The same points and some others measured another way (B), then each row and its match in B
B (72 x 38)
[[ 135  219  -41  -13 -336    3  473 -173   40   20 -273 -209  255 -178
   180   83 -254   32 -374 -174  248 -194 -343   58  -18  -87 -211  134
  -297  -19   48  113  -50   65   17  376  159  139]
 [-249 -380 -186  -14 -171 -105 -220 -143  124   92  284  386   59  203
   -77  -19  193 -221 -290  194 -444   17  114  125 -167   73  127 -113
   140 -264  146  249  146   95 -185 -261   23  -35]
 [  58  263 -138  129 -107  196  260  -27  252  -75  -22   43  301  -84
   123   36 -264 -134  366  146   50  -53   64  184  298 -178  -74 -112
    74  480   22   -2   87   37  -72   34  -40 -498]
 [-197 -366 -166   -7 -175 -103 -239 -101   93  117  284  435   84  211
   -55 -105  150 -236 -245  252 -471  101  146   76 -208  145  130  -98
   129 -276  107  211  186   90 -220 -360   19  -36]
 [-199 -379  -84  -40 -227 -161 -232  -81   18   86  318  448  107  197
   -37  -65  169 -265 -181  266 -536  173  184   21 -177   71  142 -147
   135 -250  100  179   70  183 -227 -399   43   29]
 [ 179  231   24  -47 -352  -27  488 -248  -28  -19 -292 -210  242 -191
   238  111 -295   54 -310 -161  239 -190 -371   61   38 -117 -212  138
  -319   24  -82   87  -69   96  -47  407  167  195]
 [-489 -399   73 -150 -262 -144 -221   40   96  158  401  334  175   95
  -118  -58  288 -345 -154  165 -513  255  343   48 -148   -5  223 -309
   182 -137  391  180  -76  266 -188 -377   59  127]
 [ 388  273 -169  250  -53  154  539  -21   -4  -39 -254   91  -40   90
   232   52 -435  210  555   79  706 -309 -209  253  182   53  161  -17
  -262  203 -402  122   83   46  -18  129 -210 -392]
 [-219 -300 -222   21 -185  -91 -169 -180  165   84  217  331   46  223
   -59  -13  157 -147 -298  168 -292    7   35  183 -152  145   63   30
   106 -286   74  278  232   -4  -98 -256  -41  -23]
 [-634 -429  196 -235 -247 -185 -189  115   37  143  423  269  239   39
  -148  -92  237 -355 -112  115 -415  308  411    6 -132   80  200 -326
   132  -99  459   87 -133  269 -218 -379   27  245]
 [ 175  162  -45    0 -351  -90  439 -144  -52  -54 -288 -164  284 -158
   191   62 -265   64 -343 -137  180 -130 -307  -55  -41  -23 -259  168
  -340  -87  -30   24  -77   41  -20  252  128  195]
 [-751 -243  366 -285 -251 -101  -70  150   81  220  411  119  310   -1
  -145 -197  -66 -451  -94  103  -44  376  316  183  -40  284   12 -145
    92   45  515   29   80  149 -123 -291  -34  247]
 [  38  199  -99   88 -103  158  196  -43  190  -84   39   93  329  -77
   118   10 -306 -213  299  191  -65  -19   74  145  281 -150 -119 -114
    93  457   28  -48  105   65 -142   17    7 -470]
 [ 134  201  -45  -11 -351  -28  437 -165   38   13 -346 -223  292 -221
   197   -9 -272   72 -393 -170  184 -148 -302   -6  -63   -3 -257  143
  -352  -48   19   29    5  -30  -58  300  138  183]
 [-122 -209 -314  107 -158  -90    2 -138  137   25   96  231   30  254
   -62   35   24  -33 -334   84   51 -119 -126  195 -151  253  -52  211
   -20 -364   30  276  256 -102   64 -159 -119  -46]
 [ 236  188  -45  -46 -236   38  425 -267  -14   16 -353 -151  245 -231
   255  -56 -344  104 -326 -127  158 -238 -322    3  -55   15 -164   96
  -364   14 -162   23   68    4 -252  397  167  140]
 [-548 -379  163 -198 -263 -141 -203  137   62  191  434  323  241   66
  -132 -138  249 -377 -105  170 -457  366  408   -3 -176   82  226 -302
   165 -115  447  132  -94  289 -190 -447   47  193]
 [  -8  -21 -271  137 -240 -110  288   18   49  -36  -61   22  161  144
   -28   92 -118   30 -355  -58  344 -127 -240   59 -136  223 -208  311
  -193 -345  122  187   62  -68  258  -37  -92   30]
 [-114  118  -21   -8 -103  120  136 -111  180  -73  103   62  340  -94
    84   16 -322 -287  156  164 -111  -29   60  192  289 -118 -175 -108
   112  445   93  -62  142   55 -198   92   39 -369]
 [-143 -363 -188  -17 -152 -147 -217 -195   38   13  241  421   77  215
   -16  -38  156 -124 -198  231 -438   66  103   48 -158  150  102   -7
    93 -277  -74  196  165   64 -248 -337  -26   34]
 [ 333  230   40    2 -254   44  473 -303  -76   53 -391 -100  101 -161
   333  -65 -508  107 -115  -48  330 -275 -394  152   27   33 -102   48
  -407   74 -339   29  155   11 -283  413  110   58]
 [-344  -10  216 -173 -174   -2   27 -118   72    8  224   81  363  -72
    48  -97 -376 -409    8  189 -124  164   89  207  213  100 -240  -29
    89  324  140 -108  225   52 -263  -17   40  -73]
 [ 228  239 -240  214  -16  196  332   51  154 -122  -84  124  229  -24
   141   28 -284    5  524  158  180 -140   63   94  247 -114   42 -133
   -15  408 -125  -11   26   59  -92  -13 -111 -563]
 [-588 -161  345 -236 -229  -87   -9   47   24  144  348  103  309    4
   -71 -161 -332 -510 -117  155    8  255  144  241   74  264 -174  -66
    62  127  386  -56  195   98 -160 -123    9   98]
 [ -59 -232 -353  101  -87  -99    9 -131   74  -23   58  249   64  237
   -49  -19  -17   35 -325   83   53 -137 -115   91 -193  345  -64  251
   -82 -393  -63  209  262 -135  -24 -176 -136  -18]
 [ 360  315   35   66 -226   94  549 -279  -49   49 -366  -70   -6  -56
   341   16 -494  186  165  -23  599 -279 -403  290  125   35   18   89
  -372  137 -461  135  155   33 -143  358  -30  -25]
 [-103 -141 -368  152 -139  -56  138  -27  151   26   28  128   74  219
   -97   40  -52  -11 -414   -7  252 -202 -192  163 -182  290 -124  258
  -100 -391  163  259  216 -133  186  -62 -119  -86]
 [ -46 -135 -392  137  -75  -44  176  -27   94  -31   51  142  102  224
   -93   76  -60   18 -380  -13  280 -232 -204  101 -170  282 -110  293
  -100 -372  103  254  152  -75  172  -24 -112  -85]
 [ 285  179   13    9 -328  -22  455 -179  -86   60 -358 -120  200 -178
   264  -73 -461   10 -333  -77  205 -211 -374   21  -75   23 -211   52
  -408  -52  -99   -7   64   36 -187  357  186  101]
 [-780 -279  407 -296 -319 -189  -51  115   32  162  399   84  277    6
  -137  -86  -17 -422  -86   60  -40  361  293  188   11  200    1 -159
    70   19  494   32  -24  182  -82 -267  -42  334]
 [ -42  -23 -310   94 -159  -60  300  -26   83  -69  -52  -14  187   96
   -44  127  -55   79 -365 -117  335 -200 -220   44 -117  181 -162  300
  -171 -286  121  209   19  -50  210   62  -78   36]
 [ 118  155 -125   28 -299  -60  415  -52   -3  -54 -181 -116  309  -78
   107   72 -176   57 -324 -121  244  -73 -255  -65  -78   50 -231  260
  -260 -139   47   97  -79   45  116  132   62  154]
 [-115 -175 -390  110  -66  -40   97  -99  149  -15   48  151   79  211
   -91   49    1   42 -380   -8  196 -225 -160  145 -166  295  -77  267
   -74 -358   67  263  220 -134   94  -48 -132  -59]
 [-672 -400  197 -263 -235 -134 -228   68  117  189  393  246  253   -6
  -137 -164  284 -314 -120  106 -453  342  449   32 -154  119  232 -314
   142  -66  433  104  -52  206 -277 -398   14  277]
 [-287 -380 -117 -112 -137  -93 -278 -182  111   62  318  409  131  138
   -43  -63  302 -159 -150  210 -577  145  253   36 -150   67  223 -135
   178 -166   31  218   92  140 -323 -355   10   84]
 [ 256  244 -259  238    0  196  374   66  130 -136  -73  134  188   19
   135   79 -284   28  564  148  277 -183   30  114  258 -124   77 -122
   -21  391 -145   27  -12   93  -36    9 -133 -583]
 [ 253  207 -247  233   -2  155  395   17  103 -150 -174   96  125    0
   162   73 -289  141  582   96  352 -249   10  127  250  -77  105 -137
  -118  349 -242    5    1   26  -99   40 -182 -502]
 [ 337  177   -5   62 -209   44  507 -269  -92   59 -388  -74   -6  -92
   301  -17 -562   99  -86  -54  464 -416 -441  230   44   33  -60  -23
  -429   39 -309   54  158   16 -246  483   75  -55]
 [-740 -366  335 -299 -246 -185 -105  140   -3  138  464  183  273   32
  -161  -74   96 -407  -68   83 -177  341  366   84  -47  161  116 -234
   112  -21  485   57 -117  274 -147 -312  -13  311]
 [ 323  265   -5  120 -182   62  540 -248  -41   -9 -414  -62  -66  -30
   326   25 -481  284  338  -28  681 -327 -334  310  174   82   61   37
  -406  152 -526   85  159  -54 -162  287 -154  -77]
 [ -23   14 -317  102 -149  -22  246  -35  121  -35  -15   52  187  140
   -32   64  -25   91 -283  -44  319  -96 -180   69 -132  254 -124  369
  -118 -278   39  246  112  -76  212  -71 -126   26]
 [-670 -285  373 -287 -221 -169  -40  124  -62  114  457  174  291   57
  -127  -95 -129 -459  -36  131  -22  331  262  136   21  249  -12 -117
    85   32  402   -1  -10  236 -131 -255  -28  249]
 [ 371  226 -100  172  -82  112  515 -160  -39   -1 -372   24  -60    8
   287  -35 -505  258  369   24  662 -365 -286  259  121  137  107   -5
  -382  137 -487   70  187  -47 -193  243 -161 -221]
 [ -74  -93 -362  130 -122  -60  227  -26  106  -49   21   70  117  191
   -88  129  -46   36 -371  -62  333 -227 -218  113 -129  230 -138  302
  -117 -343  133  254   98  -73  233   12 -114  -43]
 [-637 -425  203 -231 -286 -192 -213   97   63  165  386  255  237   20
  -134 -122  248 -349 -141  115 -463  329  414   14 -146   80  186 -336
   118 -110  458   80 -100  231 -237 -401   34  265]
 [ 330  204  -69  129 -100   91  539 -225  -56  -14 -355  -22  -83    1
   282   54 -494  236  276  -32  679 -435 -354  303  154   63   86   -8
  -381  131 -456  107  135   -1 -172  372 -116 -168]
 [-282 -340 -170  -68 -121  -28 -269 -156  187  125  311  402  120  151
   -65 -104  276 -184 -207  213 -523  115  224   93 -185  103  214 -114
   194 -179  102  260  177   96 -271 -337   12   -3]
 [-660 -195  328 -261 -202  -75  -19    0   69  141  337   60  292  -27
   -92 -129 -281 -483 -166   98   -1  179  147  275   84  234 -151 -104
    65  141  419  -37  189   76 -189  -39   12  111]
 [-781 -158  373 -293 -250  -43  -25   43  164  223  360   15  303  -45
  -124 -154 -155 -466 -153   59   46  281  215  319   54  244  -82  -96
    99  145  518   41  178   74 -105 -114  -21  196]
 [  68   43 -216   54 -215  -84  367  -37   -9  -89 -143  -63  260  -10
    46   89 -141   89 -344 -126  271 -155 -236  -66 -107  127 -207  264
  -254 -223   52  106  -56   -1  111  108    1  115]
 [  25  -15 -250  112 -244 -109  364   33   13  -42 -139  -67  210   29
   -11   96 -191    2 -470 -137  306 -233 -280  -12 -144  130 -256  206
  -269 -308  224  110  -30  -27  187  147   19   30]
 [ 364  180 -214  219   35  154  513  -76  -21  -62 -280   87  -62   61
   217   41 -439  251  470   34  674 -441 -218  230  153   84  182  -67
  -303  174 -420   95   98   15 -146  238 -193 -381]
 [ 376  238 -184  218    4  163  542  -73  -24  -65 -232   91  -59   94
   222   93 -422  232  523   51  723 -384 -235  259  192   45  186  -12
  -260  203 -437  147   65   71  -56  213 -199 -372]
 [ -70 -243 -343  111  -87  -54  -37  -94   97   40  189  340   39  302
   -79   -4    6  -99 -309  160  -12 -101  -94  149 -189  279   -1  191
    33 -371   29  284  261  -29   25 -205  -91 -124]
 [ 303  226   21   59 -208   52  530 -308  -61   29 -390  -94  -41  -69
   316   39 -512  182   82  -64  580 -385 -421  304  129   30   -9   26
  -408  104 -417   98  154   -4 -196  444  -21  -24]
 [  95  189 -198  146  -38  170  270  -28  195 -139  -45   69  265  -74
   116   76 -256  -71  393  122   51 -162   69  131  295 -187  -31 -165
    33  452  -30  -31   27   49 -132   77  -55 -523]
 [ 210  198 -220  224  -62  120  353   17  119 -162 -151   79  176  -26
   155   84 -290   58  519  113  223 -198   28  113  275 -135   21 -158
   -81  370 -159  -37   -9   24  -91   24 -137 -506]
 [-754 -324  402 -290 -315 -209  -81  161   -4  174  409  140  275   16
  -138 -130    8 -425  -68   89 -109  394  342  120  -43  219   47 -210
    61  -24  495   12  -53  210 -124 -342  -34  340]
 [-517 -396  169 -210 -294 -198 -230   31   33  130  375  315  223   52
   -83 -106  274 -301  -87  166 -529  363  392  -14 -141   58  203 -278
   135 -121  303  105  -90  246 -257 -456   30  269]
 [ 147   89 -166   29 -227  -34  418  -54  -33  -41 -179  -91  277  -86
    94   65 -235   16 -404 -131  216 -210 -288  -74 -108   30 -209  163
  -278 -150   94   79  -82   78   31  262  124   73]
 [ 185  176  -64  -11 -314  -60  438 -138  -50  -55 -262 -145  305 -152
   186   46 -244   80 -324 -130  191 -108 -291  -79  -57    9 -233  207
  -320  -83  -54   44  -73   53  -20  228  116  200]
 [-506 -434  116 -175 -290 -206 -241   28   46  124  368  324  195   65
  -100  -76  276 -323 -144  161 -566  290  369   -3 -146   17  191 -321
   140 -149  350  112  -93  240 -251 -413   51  202]
 [ 262  268 -245  240  -20  211  375   61  156 -100 -117  115  189   -7
   152   29 -302   38  555  147  278 -167   31  127  241 -100   72 -124
   -43  394 -150   18   36   52  -58    0 -133 -575]
 [-641 -201  409 -275 -271 -150  -14   91  -34  132  409  125  311   29
   -87 -120 -233 -499  -60  146    4  348  202  194   61  249 -111  -73
    72   85  393  -29   76  182 -114 -216  -11  218]
 [-111 -240 -362   91  -60  -25  -50 -148  149   36  190  315   31  283
   -87   23   54  -73 -321  132  -22 -141  -90  187 -164  250   22  187
    59 -335   24  316  273  -45    8 -153  -93 -125]
 [ 298  215   35   24 -246   37  520 -313  -72   35 -371 -120   17 -109
   310   50 -496  120  -70  -86  470 -370 -443  250   93  -23  -66   29
  -399   76 -326   92  108   40 -194  490   71   24]
 [ -80 -218 -367   94  -63  -61   21 -138  101  -22  119  255   56  259
   -71   42   21   10 -314   78   80 -163 -124  135 -160  289  -28  253
   -21 -358  -28  271  232  -80   28 -132 -127  -58]
 [-197  116   53  -58 -154   94  105 -149  201  -43   94   21  353 -123
    89  -19 -320 -299  106  150 -126   34   66  227  287  -77 -214  -75
   103  441  103  -73  194    7 -215   73   37 -271]
 [ 309  216   18   35 -217   53  508 -322  -61   41 -396 -104    1 -106
   319    5 -509  158  -26  -73  484 -376 -424  254   84   25  -44   27
  -412   82 -380   80  159   -4 -238  464   40    9]
 [-196 -318 -216    7 -176 -127 -179 -227  121   28  196  338   45  217
   -33    7  169  -90 -249  170 -319    9   44  149 -127  145   65   47
    85 -281  -32  249  211  -11 -150 -273  -62   28]
 [ 237  191  -21    6 -349  -59  459 -111  -87  -10 -255 -120  282 -138
   205   30 -332   -1 -332  -91  194 -111 -331  -54  -60  -21 -243  155
  -328  -79  -21   35  -68  103  -19  256  167  148]
 [ -72 -225 -398  125  -39  -22   17  -85  120   20  180  300   35  304
  -105   43    1  -72 -339  108   91 -189 -136  168 -177  272   -9  220
    24 -367   62  311  243  -36   78 -118 -101 -162]]
Rows of B count from 0, top down.

[ 126  104  187 -124   56   72   71  168 -183  107  -40 -175 -148  -18
  161   39  147 -114  -50  -35 -106    9  133  368  164  141  107   79
 -273] | 65
[  23  193   51 -206   97   24  -16  -91 -126   44   34  -34   24   30
   27  -90   23   -6  -39  -34  113  -58  -31 -128  -72  132  -18  109
  -29] | 0
[ -57  185  -16 -219  158  -40  -20 -206   21 -116   86  -54   77   31
  -11 -123  -83   13  -14  -55  143  -31  -64 -380 -164  137   43   70
   36] | 16
[ 129   49  157 -270   50 -106   39 -474 -325 -339 -189  132   90 -195
  297 -224  378  470  267  124 -323   68  -30 -232 -260  -12  289   40
 -308] | 19
[  33  104   76 -169   91  102   26   10  -58   25  155 -151  -23  118
   27    5   15 -134 -161 -129  145 -102   47   89  101  185   25  108
  -89] | 26
[  43  379  -36  222  -22  107 -270   74  -44  554   49 -110 -143  105
 -192  -61  238 -212 -117 -115  246 -141   46  309  293 -228 -215  243
 -220] | 18
[  -7  263   42  151   16  -27 -183   -5  -80  252  101  -66  -34   -5
  -70  -74  318 -147 -126  -56  139 -134  -21  126  212  -52   55  148
 -272] | 63
[ 121   81  143 -156   59   27   24  -38 -196   -8  -28 -137  -85  -54
  155  -15  159   47  -10  -31  -97  -11  108  214   70   78  112   79
 -252] | 68
[ -78  153   15 -167  129 -138  -22 -239  111 -166  -32  -43   -6   16
  -35  -99  -86   48   89  -58   98   38  -33 -388 -206  -47   54   53
   60] | 20
[ 190   39  -10 -180   39   81  -87 -317 -326  -16   33 -137   30 -165
  247 -121  208  301  -25  -24  -85  -88  106  112   45   13   14   87
 -281] | 34
[  98  104   68 -160   94    3   21 -213 -245   22   22  -91  -50  -11
   71  -65  148   86   31  -41  -26 -136   14  109  -82  -13   63  108
 -173] | 8
[ -16   93   52   -9   42   64   24   96  120  149  -97 -159 -193  117
   14   33   70 -128  -25 -120   25   89   90  162  109 -117  -14   95
 -127] | 42
[  21   77  -19 -166   61   75  -65 -131    3   12   90 -147  -12   66
   26  -30  -47   21 -129 -143  194  -52   64  -62   52   34 -101  105
    3] | 33
[-116  -49  217  -85  117 -252  156  190  193 -120    9 -268 -273   60
  -50  222 -207 -353  -84 -174  131  -17   92  124    4  -17  154  -27
  113] | 13
[   5   58  164   61   58 -134    9  301   53  153  -19 -336 -299  -68
   26  182  -29 -323 -127 -122   40    4  190  417  252  -41   80   16
 -144] | 66
[  -4  122  179  -95  127 -208   66  162   87  -56 -175 -245 -254 -118
   64   84 -136 -155  103  -29 -107  159  158   91  -15  -23  148  -20
  -88] | 51
[  74  156   54  -53   95 -159  -86 -349 -234  -38   89  -86  -20 -111
    9 -105  169   86   70  -27   21 -219   -8    7  -96 -109  122   91
 -183] | 57
[  37  278  -32  299  -47  103 -275   94 -102  546  119 -146 -124   43
 -124  -25  401 -201 -235 -122  210 -190   40  437  411 -192 -110  218
 -351] | 31
[ 137  115   63 -290   45  176    5 -336 -375  -86  -39  129  172  -22
  246 -233  425  380   37   64 -158  -12  -73 -122 -103  179  129  143
 -328] | 12
[  10  -39   47  -69   48   59   42  152  -47  144   53 -253 -136    1
  132  102   53 -145 -235 -133   80  -39   95  270  194   79    4   40
 -115] | 40
[  49  336 -147 -101   94   77 -120 -293   -5  213  -49  -26   -7   65
  -34 -232  -92   38  172  -36  142  -35  -17 -280 -168 -185 -246  149
   47] | 38
[  10  -14   92   -5   38    6   41  119  114   54   34 -270 -205   66
   67  113  -10 -223 -118 -172   74   -4  161  273  212  -57   33   40
 -101] | 24
[  35  149  125  -93   71  -41  -29  101  -81   72   97 -170  -70  -25
   40   28    0 -194 -137  -78  129  -81   74  120  140  150   42   69
  -88] | 43
[  75  -83   71 -308  121   30  241 -134  -67 -127  -22 -178 -119   63
  222   11 -170  -41   81  -92  -43  -39   77   24 -170   33   23   -6
   68] | 69
[  -9  -56   84 -640  229  -57  367 -289   36 -592 -160   18  125  -42
  415 -174 -355  186  282   72 -203  248  -42 -751 -536  350  198 -132
  228] | 41
[  29  137   46 -141   88   13    3 -128   -6    0   61 -113  -57   90
    0  -45  -43  -76    2 -106  121  -75   43  -35  -26   -7  -18  100
  -16] | 44
[  79   45  191 -350  109   86  141   19 -205 -181   78  -69   64    7
  231  -31   82   -3 -107  -14  -53   -3   29   -7   12  419  196   44
 -156] | 6
[  10  137    6 -124   52  237  -21  213   50  207  109 -177  -27  141
   67    8  -14 -205 -266 -139  194   25   80   97  256  236 -109  116
  -77] | 64
[ -18  160   95 -130   72   59   -8   54  -15   -1   14  -47   20   38
   73  -57  157  -46 -105  -36   31   67   -2  -72   87  202  115   89
 -180] | 53
[  14    2   14 -242  124   26   66  -26    4  -51  -13 -231  -93  -11
  120   34 -137   18  -78 -107   33   48  100  -10  -34   91   -7   29
   -9] | 46
[  76  122  137  -51   78  -32    6  208 -147  132  -53 -234 -155 -149
  160   47  117 -118  -83   -7 -108   43  134  307  180  128  132   32
 -286] | 52
[  18   69   45 -125  120  -96  105  -81   -6   68  -76 -193 -220   40
   11   33 -158 -120  113  -99   39  -64   60   81 -160 -180  -43   44
   68] | 67
[   7  275 -388  -53  150  276  -56 -282  100  490   54 -192  -92  251
 -117 -184 -276  -97   72 -174  286 -148  -28 -149 -182 -312 -484  180
  180] | 25
[  64 -131  304 -268  126 -113  199  224 -220 -280  110 -277  -62 -198
  330  156   73 -128 -226  -26 -157  -12  133  276  162  484  411  -83
 -259] | 35
[-112  366 -175  279   81  -13 -243   70  256  541  138 -262 -221  174
 -359    3 -129 -429 -126 -222  438 -177   26  105  175 -342 -295  183
   54] | 22
[  20   46  138 -230  115  -74  112    1  -36 -111   29 -159  -82    2
  109   30 -125 -128  -18  -73   49  -29   63  -20  -54  138   86   12
   25] | 54
[ -13  147  260   72  -27 -105  -28  209  -95  177  -87  -27 -171   15
  -18   66  338 -192  -86  -36   27  -17   13  297  187  -39  143  112
 -236] | 29
[ -13  240  -84  290   14   27 -195  129  114  518  111 -291 -252   93
 -178   48   46 -382 -156 -197  282 -170  107  383  322 -310 -201  153
 -122] | 60
